Below is a small trained network, with its code and all its weights. Each question gives an input and a class and asks what happens when units are switched off, that is, made to give their printed mean instead of their output.

import numpy as np


def w(rows, s, z=0):
    codes = np.array(rows[::2]) - 128.0
    scale = np.full(codes.shape[1], s)
    scale[-1] = z or s
    return codes * scale


def f(y):
    return np.maximum(y, 0)


def log_softmax(a):
    a = a - a.max(-1, keepdims=True)
    return a - np.log(np.exp(a).sum(-1, keepdims=True))


def net(x, mask):
    res = np.array(x, float).reshape(1, 5) / 4 @ E
    y = f(res @ A[0][:, :-1].T + A[0][:, -1])
    res = res + np.where(mask, y, B[0][:, -1]) @ B[0][:, :-1]
    return log_softmax(res[-1] @ U[:, :-1].T + U[:, -1])


A, B = {}, {}
E = w([
[100,103,137,156],'x0',
[134,56,76,69],'x1',
[254,132,39,214],'x2',
[80,67,132,173],'x3',
[63,246,28,139],'x4',
],0.0075)
A[0] = w([
[106,130,84,121,182],'neuron 0',
[152,75,141,106,59],'neuron 1',
[144,75,159,126,73],'neuron 2',
[119,55,147,71,227],'neuron 3',
[107,162,112,121,55],'neuron 4',
[164,102,142,113,180],'neuron 5',
[102,204,194,181,185],'neuron 6',
[134,100,85,72,133],'neuron 7',
[140,156,126,128,252],'neuron 8',
[10,122,158,71,39],'neuron 9',
[132,110,146,167,212],'neuron 10',
[96,150,170,16,90],'neuron 11',
[115,145,90,84,170],'neuron 12',
[180,73,152,37,192],'neuron 13',
[180,117,74,149,19],'neuron 14',
[102,140,99,123,39],'neuron 15',
[165,169,152,130,215],'neuron 16',
[106,152,80,144,17],'neuron 17',
[167,149,116,73,197],'neuron 18',
[65,52,99,196,214],'neuron 19',
[91,105,118,154,220],'neuron 20',
[194,99,44,184,155],'neuron 21',
[86,105,189,98,145],'neuron 22',
[159,70,180,104,100],'neuron 23',
[129,77,101,80,88],'neuron 24',
[66,123,23,105,133],'neuron 25',
[141,153,136,123,248],'neuron 26',
],0.013,0.0044)
B[0] = w([
[118,180,171,108,183],'neuron 0',
[161,208,149,155,167],'neuron 1',
[167,203,117,128,172],'neuron 2',
[92,192,78,86,227],'neuron 3',
[190,171,108,202,157],'neuron 4',
[103,185,122,112,180],'neuron 5',
[94,182,147,47,224],'neuron 6',
[73,164,250,94,174],'neuron 7',
[93,133,90,44,197],'neuron 8',
[146,119,50,213,235],'neuron 9',
[132,163,129,57,183],'neuron 10',
[148,78,1,212,214],'neuron 11',
[89,197,165,110,186],'neuron 12',
[59,213,152,129,225],'neuron 13',
[96,81,66,198,181],'neuron 14',
[203,184,165,154,148],'neuron 15',
[82,153,83,78,189],'neuron 16',
[165,182,206,188,164],'neuron 17',
[31,64,79,83,192],'neuron 18',
[48,140,120,42,224],'neuron 19',
[87,131,86,50,189],'neuron 20',
[25,174,52,171,254],'neuron 21',
[122,219,18,139,209],'neuron 22',
[140,225,140,149,197],'neuron 23',
[52,189,166,121,166],'neuron 24',
[195,216,206,90,224],'neuron 25',
[37,135,112,55,190],'neuron 26',
],0.0067,0.009)
U = w([
[128,122,23,197,126],'0',
[103,145,141,28,254],'1',
[88,135,144,23,213],'2',
[175,242,228,118,174],'3',
[103,167,183,52,176],'4',
[116,132,214,132,83],'5',
[136,1,237,202,1],'6',
[235,140,236,160,1],'7',
],0.0091,0.0045)

Each question gives the input, the list of numbers given to net, and the class t.
The units are the neurons (one row each of A and B). Each row of codes is followed by its name. A weight is (code - 128) times the scale printed after its matrix; where a second scale follows, it is the last column's (A, B and U).
mask holds one flag per neuron, in row order. A switched-off neuron (its flag False) gives its mean, the last column of its row in B, instead of its output. The means were averaged over made-up inputs and are rounded, as every weight is.
A unit's drop is (log p(t) with every unit on - log p(t) with that unit switched off) / (log p(t) with every unit on - log p(t) with every unit switched off).
The circuit of an input: a set's keep is (log p(t) with only the set's units on - log p(t) with every unit switched off) / (log p(t) with every unit on - log p(t) with every unit switched off). Starting from the 12 units with the biggest drops (on a tie, the unit counted first), units are removed one at a time, each time the one whose removal leaves the highest keep (on an exact tie, the one counted first), for as long as the keep stays at least 0.8.
circuit, biggest first: the units of the circuit, biggest drop first
most important unit: the unit with the biggest drop
top k neurons: the k neurons with the biggest drops, biggest first
drop when u is switched off: that unit's drop, to one decimal
input [3,6,3,-5,-8], class 3: circuit, biggest first => (neuron 23; neuron 1)
input [4,4,-8,8,6], class 0: most important unit => neuron 9
input [-6,-1,-6,1,8], class 3: circuit, biggest first => (neuron 25; neuron 4)
input [0,-3,-6,6,-3], class 0: top 3 neurons => (neuron 9; neuron 22; neuron 11)
input [3,-5,3,5,8], class 3: circuit, biggest first => (neuron 17; neuron 25)
input [1,-6,-8,-4,1], class 0: circuit, biggest first => (neuron 11; neuron 9)
input [4,4,6,2,8], class 3: top 2 neurons => (neuron 25; neuron 17)
input [5,0,4,8,7], class 2: top 2 neurons => (neuron 19; neuron 20)
input [2,1,-4,2,5], class 3: circuit, biggest first => (neuron 25; neuron 18)
input [2,4,-7,4,-3], class 0: circuit, biggest first => (neuron 9; neuron 11)
input [-4,6,2,1,7], class 3: circuit, biggest first => (neuron 25; neuron 17)
input [4,6,-6,6,-8], class 3: top 3 neurons => (neuron 23; neuron 1; neuron 2)
input [8,-7,-8,5,-5], class 0: top 2 neurons => (neuron 9; neuron 22)
input [-2,4,4,-1,8], class 3: circuit, biggest first => (neuron 25)
input [5,-2,-6,2,6], class 0: drop when neuron 11 is switched off => 0.4
input [-2,4,-1,2,-8], class 3: drop when neuron 1 is switched off => 0.1
input [2,7,-7,-5,0], class 0: drop when neuron 11 is switched off => 0.7
